Here is a tiny trained network, its code and every weight. The questions are about switching its units off for an input and a class, where a switched-off unit gives its printed mean instead of its output.

import numpy as np


def w(rows, s, z=0):
    codes = np.array(rows[::2]) - 128.0
    scale = np.full(codes.shape[1], s)
    scale[-1] = z or s
    return codes * scale


def f(y):
    return np.maximum(y, 0)


def log_softmax(a):
    a = a - a.max(-1, keepdims=True)
    return a - np.log(np.exp(a).sum(-1, keepdims=True))


def net(x, mask):
    res = np.array(x, float).reshape(1, 7) / 4 @ E
    y = f(res @ A[0][:, :-1].T + A[0][:, -1])
    res = res + np.where(mask, y, B[0][:, -1]) @ B[0][:, :-1]
    return log_softmax(res[-1] @ U[:, :-1].T + U[:, -1])


A, B = {}, {}
E = w([
[199,150,127,145,189,203,52,203,119],'x0',
[163,185,97,162,160,48,185,216,51],'x1',
[114,136,193,182,125,182,156,47,60],'x2',
[104,244,41,111,89,184,146,148,45],'x3',
[52,182,194,18,139,112,72,146,156],'x4',
[115,74,94,73,106,31,65,151,109],'x5',
[125,180,254,140,40,80,91,165,76],'x6',
],0.0082)
A[0] = w([
[194,119,87,14,164,169,54,146,209,194],'neuron 1',
[131,101,97,126,124,208,44,129,203,192],'neuron 2',
[140,206,116,142,166,227,190,153,117,181],'neuron 3',
[184,109,180,84,134,86,97,232,62,253],'neuron 4',
[74,211,185,127,90,96,78,110,80,208],'neuron 5',
[63,137,164,154,47,133,106,176,97,170],'neuron 6',
[186,70,87,149,196,48,156,159,132,230],'neuron 7',
[170,179,79,191,143,232,158,107,69,191],'neuron 8',
[45,146,113,113,83,28,165,174,127,179],'neuron 9',
[53,144,138,64,36,94,172,97,109,145],'neuron 10',
[159,172,75,195,190,184,207,149,72,187],'neuron 11',
[81,123,177,67,125,115,137,169,237,217],'neuron 12',
[67,67,138,125,184,194,127,34,215,217],'neuron 13',
[64,153,131,81,81,31,189,124,131,169],'neuron 14',
[119,84,138,193,56,123,254,79,39,192],'neuron 15',
],0.0082,0.0034)
B[0] = w([
[42,128,136,142,77,110,34,209,104,227],'neuron 1',
[62,81,135,95,133,186,140,172,157,203],'neuron 2',
[98,199,159,95,159,125,154,131,113,218],'neuron 3',
[219,146,149,189,84,87,35,165,63,234],'neuron 4',
[163,96,132,47,73,227,105,105,2,239],'neuron 5',
[145,122,110,103,101,150,75,101,45,204],'neuron 6',
[200,79,142,225,150,72,120,207,127,221],'neuron 7',
[25,153,132,153,175,184,214,147,102,237],'neuron 8',
[190,120,56,109,170,97,120,78,109,222],'neuron 9',
[101,107,49,49,161,132,116,27,141,222],'neuron 10',
[96,206,166,185,166,140,244,193,119,239],'neuron 11',
[156,171,126,83,142,107,36,100,169,215],'neuron 12',
[71,114,193,138,140,146,106,102,241,246],'neuron 13',
[127,148,40,81,177,53,105,78,128,221],'neuron 14',
[195,110,122,163,154,125,236,43,148,243],'neuron 15',
],0.0074,0.011)
U = w([
[85,246,148,150,196,157,203,152,93,139],'0',
[138,117,187,78,43,194,81,112,18,239],'1',
[118,136,44,62,156,81,116,51,114,10],'2',
[69,52,58,173,56,146,92,194,115,252],'3',
[124,48,172,177,150,153,187,55,199,104],'4',
[63,133,214,107,138,139,51,141,254,150],'5',
[200,121,125,205,143,33,81,200,107,34],'6',
],0.0099,0.0016)

Each question gives the input, the list of numbers given to net, and the class t.
The units are the neurons (one row each of A and B). Each row of codes is followed by its name. A weight is (code - 128) times the scale printed after its matrix; where a second scale follows, it is the last column's (A, B and U).
mask holds one flag per neuron, in row order. A switched-off neuron (its flag False) gives its mean, the last column of its row in B, instead of its output. The means were averaged over made-up inputs and are rounded, as every weight is.
A unit's drop is (log p(t) with every unit on - log p(t) with that unit switched off) / (log p(t) with every unit on - log p(t) with every unit switched off).
The circuit of an input: a set's keep is (log p(t) with only the set's units on - log p(t) with every unit switched off) / (log p(t) with every unit on - log p(t) with every unit switched off). Starting from the 12 units with the biggest drops (on a tie, the unit counted first), units are removed one at a time, each time the one whose removal leaves the highest keep (on an exact tie, the one counted first), for as long as the keep stays at least 0.8.
units of the circuit, in order: the units of the circuit, biggest drop first
most important unit: the unit with the biggest drop
top k neurons: the k neurons with the biggest drops, biggest first
drop of u: that unit's drop, to one decimal
input [8,-1,1,0,5,-4,-3], class 5: most important unit => neuron 1
input [-6,8,-7,-1,4,7,-5], class 6: top 3 neurons => [neuron 7; neuron 4; neuron 5]
input [-6,-5,1,7,-3,0,-7], class 0: top 2 neurons => [neuron 8; neuron 11]
input [2,-6,-8,0,-8,-4,8], class 3: top 2 neurons => [neuron 5; neuron 13]
input [-6,-5,-4,3,-7,-8,7], class 4: top 2 neurons => [neuron 15; neuron 1]
input [-3,-7,7,3,-4,8,3], class 2: top 3 neurons => [neuron 10; neuron 15; neuron 4]
input [3,5,3,8,8,8,-3], class 1: top 2 neurons => [neuron 5; neuron 4]
input [0,6,-8,4,8,-6,7], class 1: top 2 neurons => [neuron 5; neuron 4]
input [-3,-1,-2,7,7,-5,6], class 1: top 3 neurons => [neuron 5; neuron 6; neuron 15]
input [-1,-8,6,-1,1,0,3], class 5: top 2 neurons => [neuron 13; neuron 4]
input [0,-7,1,0,-6,-4,8], class 4: top 4 neurons => [neuron 15; neuron 4; neuron 1; neuron 12]
input [4,-7,5,5,0,-6,5], class 0: top 2 neurons => [neuron 8; neuron 3]
input [7,-2,1,-3,-6,1,-5], class 0: top 3 neurons => [neuron 11; neuron 8; neuron 12]
input [1,-5,3,-2,0,-7,1], class 5: units of the circuit, in order => [neuron 13]
input [4,-5,6,-1,-7,-8,-8], class 0: top 2 neurons => [neuron 11; neuron 8]
input [-2,-8,4,-6,-2,0,5], class 5: top 3 neurons => [neuron 13; neuron 12; neuron 9]
input [-3,7,-1,-1,6,2,1], class 2: drop of neuron 14 => 0.1
input [-7,4,-3,-5,2,-6,8], class 2: drop of neuron 14 => 0.1
input [2,-8,-2,1,-1,-2,0], class 5: drop of neuron 8 => 0.0
input [1,-1,-8,1,4,4,-2], class 6: most important unit => neuron 13
input [7,-1,2,-6,-1,-8,-8], class 5: drop of neuron 2 => 0.4
